After every row comes one of two labels: whether the row has a hidden trait. Each part has its own trait and labels.
(in the rows, 128 means zero)
[120  67  76  77 107 100 230 112 115 128 104 124 210 132 107  99 106 139
 126 142 151 134 143 140 144] | A
[131 140 146 187 122 129 112 134 109 119 154 133 151 133 113 148 145 106
 159 165 129 123 154 140 153] | A
[138  99 103 114 126 117 116 117 129 114 104 145  94 116 139 116 127 114
 135 148 120 106 127 153 118] | A
[ 46 117 125 115 158 101 132 173 106 122 111 166 138 167  96 152 147 101
 132 130 121 145  54 117 150] | A
[119 185 188 197 140 156  70 167 118 133 130 137  73 138 139 144 147 108
 119 170 118 123 119  99 114] | U
[121 148 176 143 140 151 127 156 138 137 106 128  86 161 131 120 117 141
  91 143 138 138  78 103 114] | U
[138 127 130 158 123 142 150 141 120 132 121 127 125 147 132 114 129 137
 118 167 132 132 127 120 140] | U
[109 148 150 139 148 141  80 161 119 143  59 120  99 124 154 126 134 122
 107 148 120 153  66 144  57] | U
[ 57 112 126  99 165 101 111 159 118 131  79 160 120 146 113 141 138 115
 123 104 128 151  38 132 118] | A
[181  93 104 116 109 127 101  93 142 138 111 140  94  71 151 105 132 116
 137 152 113 104 162 165 107] | A
[129 159 145 159 150 146  56 154 128 135 100 135  71 135 164 127 146 117
 116 155 112 116  84 133  92] | U
[ 95 162 185 142 150 138 125 172 134 129 128 137 115 183 111 137 123 135
  98 134 135 144  76  89 134] | U
[185  89  94 123 107 123  98  89 131 134 105 137  83  72 159 104 139 110
 147 160 106  98 168 179 110] | A
[113 129 118 139 110 120 205 128 108 113 187 136 181 164  96 139 129 137
 142 136 139 129 149 103 194] | A
[ 33 117 135 107 150 110 153 176 107 135 114 142 156 177  97 146 135 106
 118 133 127 166  85 116 125] | A
[133 156 141 150 152 132  23 146 137 135 103 123  62 115 170 137 148 104
 128 141 113 117  88 145  80] | U
[112  80  86  79 123 109 204 124 126 125 106 153 166 139 110 110 105 145
 118 120 149 124 121 130 146] | A
[107 169 135 179 127 127 166 140 105 108 199 125 190 178  95 161 128 140
 147 104 159 123 127 101 204] | A
[100 158 156 170 121 145 165 161 109 122 165 116 197 182  98 133 128 151
 124 138 149 152 113  93 144] | U
[ 79 121 139 111 155 114  79 165 109 137  57 136  94 126 135 131 140 111
 122 126 129 149  45 145  91] | A
[ 86 105 110 114 107 120 225 134 105 121 163 129 188 170  92 126 119 136
 132 147 136 142 140 102 178] | A
[ 80 144 156 124 165 126  11 153 146 133  63 165  14 102 165 136 142 111
 103 108 120 110  45 137  66] | U
[ 99 104 117 105 139 113 102 155 101 140  80 117 119 130 142 128 148  94
 143 160 119 149  90 155  94] | A
[ 66  98 108 117 134  94 134 150  89 128 108 141 159 150 105 150 158  87
 153 158 118 147 115 146 139] | A
[136  81  94  95 117 124 144 117 121 141  77 143 125 103 126  99 121 131
 121 144 127 121 121 158 105] | A
[137 189 154 181 151 144   9 155 132 126 139 133  17 123 182 145 160 102
 129 154 101  97  92 121  89] | U
[ 99 164 150 141 160 124  50 155 127 128  88 152  66 140 148 134 146 127
 109 121 120 119  33 120 100] | U
[108 105 100 103 104 126 219 130 110 123 146 121 197 166  92 115 114 140
 124 158 136 150 149 112 182] | A
[132 139 136 127 155 142  43 148 125 151  49 118  83  89 176 112 139 116
 113 147 120 141 101 168  52] | U
[132  50  57  67  97 107 255 106  97 136 103  89 244 142 109  90 105 138
 141 181 148 160 188 154 126] | A
[141 125 133 149 132 143 105 137 129 134 103 142 100 129 145 112 131 129
 116 158 127 112  72 127 130] | U
[144 147 144 170 123 144 143 126 132 116 177 140 130 151 120 131 126 140
 119 134 132 110 146  99 177] | U
[201 109 129 138 112 142  66  97 139 138  99 138  86  68 163 106 140 117
 140 160 106 103 161 169  90] | A
[194 147 127 170 100 151 162 106 143 119 184 119 117 137 135 108 113 147
 119 151 132  88 177  95 166] | U
[121  98  98  93 108 113 220 113 129 118 148 149 165 178  90 103 104 162
 112 132 141 113 127  98 189] | A
[116 112 111 116 103 128 213 130 112 120 146 130 175 157 102 130 120 140
 124 155 134 132 146  94 162] | A
[ 91  94 108  90 128 118 227 135 139 126 121 141 169 170  97 114  98 156
 114 115 154 129 108  99 163] | A
[133 173 176 191 140 155  29 162 125 135 133 125  67 121 152 135 150  99
  97 171 110 126 143 115 100] | U
[161 150 142 167 132 149  58 136 139 136 104 127  92 124 164 117 137 115
 121 169 115 104 128 131  99] | U
[158 149 151 152 129 164 124 142 138 136 106 127  96 146 150  99 114 152
  94 162 141 116 105  99 117] | U
[106 153 156 173 142 138 123 155 115 120 148 147 138 180 115 147 137 123
 132 141 135 132 100 108 166] | U
[120 175 179 201 149 141  54 159 128 123 160 158  66 144 132 158 149 110
 120 141 124 106 110 102 150] | U
[134 184 160 183 147 145  22 152 132 129 133 127  51 125 169 144 156 102
 122 155 102 112 113 126  89] | U
[ 97 133 142 131 157 121  72 163 108 137  81 126  99 138 140 133 150 100
 128 156 119 150  63 146  89] | U
[182  89  94 121 106 123  93  90 124 138 107 125  95  70 162 102 146 106
 155 171 107 107 179 182  94] | A
[111 138 136 170 122 121 140 138 106 115 167 134 176 151 101 155 137 113
 156 143 135 127 156 122 168] | A
[ 42 133 147 112 151 116 162 174 123 124 138 131 159 200  90 147 118 126
 103 115 142 155  82  81 154] | A
[140  88 111  80 117 141 189 128 150 148  84 120 147 125 145  92  91 155
  85 124 150 140 142 124  98] | U
[138  69  74  97 112 113 162  99 133 128 120 162 133 107 126 112 123 126
 134 130 124 102 139 152 142] | A
[189  81 104 113 116 120  90  90 138 136 104 142  75  71 157 107 139 109
 143 141 108 100 153 170  90] | A
[ 63  90 106 104 132 114 156 168  81 148  79 110 194 142 113 131 139  90
 138 195 127 190 148 161  93] | A
[140 178 174 194 145 159  65 154 140 128 153 158  55 142 139 135 139 120
 114 147 120 102 104  94 137] | U
[124 128 136 129 152 131  71 133 143 126  92 181  46 125 144 120 137 139
 108  97 119  95  35 122 122] | U
[168 116 111 142 125 115  85 107 127 125 121 143  67 102 166 117 149 104
 152 148 106  84 127 152 137] | A
[164 134 121 169 109 130 136 112 127 115 171 136 135 134 126 131 128 124
 143 149 124  94 183 123 169] | A
[103  87 107  86 147 122 143 132 146 140  78 151 109 129 131 109 114 143
 103 110 133 132  60 135 105] | A
[175 112  95 133 101 133 183  99 142 117 170 139 137 137 132 108 115 139
 126 149 126  84 181 114 175] | A
[110 102 111  98 133 122  80 144 112 143  54 118 101 109 153 114 135 114
 135 150 128 144  97 169  63] | A
[153 152 131 163 142 135  45 143 138 122 135 145  48 118 164 131 152 106
 136 145 104  85 103 135 119] | U
[ 89 140 146 133 151 131  78 165 109 140  72 129 109 138 144 132 145 116
 118 155 118 156  58 145  76] | U
[145 103 121 109 127 151 102 130 127 153  54 118 116  95 161  97 124 134
 105 155 130 151 115 162  58] | U
[118 108 137  90 151 140  58 146 148 154  43 147  56 102 171 101 130 121
  96 141 110 133  68 146  55] | U
[ 81  90 102  84 149 103 144 140 113 140  54 135 165 125 129 121 127 118
 127 125 136 153  76 167  95] | A
[115 149 155 190 128 123 106 151  97 115 154 133 158 143 113 164 144 117
 167 138 140 129 133 124 166] | A
[104 119 136 101 142 138 144 154 135 137 100 128 134 158 123 115 107 146
  94 142 150 145 102 113 117] | U
[126  90 115  85 148 102  81 114 144 129  81 165  61 121 145 117 138 115
 130 102 118 107  72 155 117] | A
[146 120 125 122 127 143 133 127 145 132 102 158  80 129 135 118 114 153
  96 119 140 105  92 117 134] | U
[ 84 121 127 113 131 127 218 142 136 118 184 156 162 198  89 129 113 150
 110 114 137 134  93  82 177] | A
[131 107 132  92 136 145 113 134 152 150  67 134  91 112 153  99 112 146
  87 125 127 134  90 134  71] | U
[140 164 155 173 141 153  45 153 129 136 111 121  66 129 163 127 145 112
 122 177 111 122 120 124  82] | U
[132  87  90  99 106 116 225 114 128 118 135 156 146 150 105 104 110 150
 117 129 141  94 128 108 174] | A
[ 85 138 176 112 160 131  93 169 134 149  53 117 131 141 131 130 116 125
  97 126 133 175  56 127  66] | U
[100 104 113 112 103 133 239 134 108 126 162 120 212 179  89 114 113 148
 123 150 138 156 151 107 171] | A
[108  81  97  76 121 122 235 125 141 131 116 120 192 167  98 101  90 159
 103 115 159 139 120 109 155] | A
[153 103  97 127  91 129 219 110 111 122 174 117 196 150 109 115 117 139
 136 161 132 128 204 124 168] | A
[138 121 136 113 142 146  86 139 144 145  68 149  94 112 156 102 124 143
  97 123 126 129  64 143  83] | U
[170  74  80  94 105 114 113  87 130 135 112 145  98  73 150 104 141 107
 150 152 108 100 174 179 120] | A
[121  91  94 113 125  98 136 135 114 128 114 133 144 128 127 125 142  97
 156 169 122 120 138 167 127] | A
[115 132 159 113 151 143  58 158 140 150  35 125  91 116 157 120 122 133
  87 126 122 155  58 138  43] | U
[119 128 146 111 152 140  73 148 141 146  43 139  91 124 152 111 122 137
  87 124 131 146  55 134  65] | U
[ 63 172 147 131 143 131 168 168 119 115 159 134 172 208  89 149 116 150
 104 106 144 145  81  70 178] | U
[142  61  52 100  81 112 208 103 116 132 152  94 213 136 116 105 113 117
 152 185 139 130 230 154 147] | A
[ 39 138 160 102 163 116 174 177 132 136 103 121 148 185  97 151 109 122
  98 113 137 172  82  87 124] | A
[159 120 106 147  93 136 216 101 122 116 191 119 192 144 102 127 119 149
 142 146 131 119 200 116 181] | A
[115 146 148 133 151 132  51 146 130 133  87 138  65 127 164 130 144 121
 112 132 115 120  63 143  88] | U
[ 92 106 116  88 153 109  74 153 117 140  47 131  90 119 148 124 139 110
 127 128 136 144  50 159  76] | A
[135  71  82  82 133 110 120 100 125 137  75 147 117  82 140 105 136 125
 136 126 116 124 110 174 103] | A
[164 153 120 167 116 142  36 139 105 138 115  97  86 101 179 123 155  94
 148 199 104 122 162 164  68] | U
[173 123 116 143 108 153 156 124 128 137 106  95 144 123 154  92 117 138
 114 184 136 124 158 129 116] | U
[119 168 142 174 114 152 180 140 113 112 199 136 160 167 102 136 121 172
 124 134 144 125 142  86 186] | U
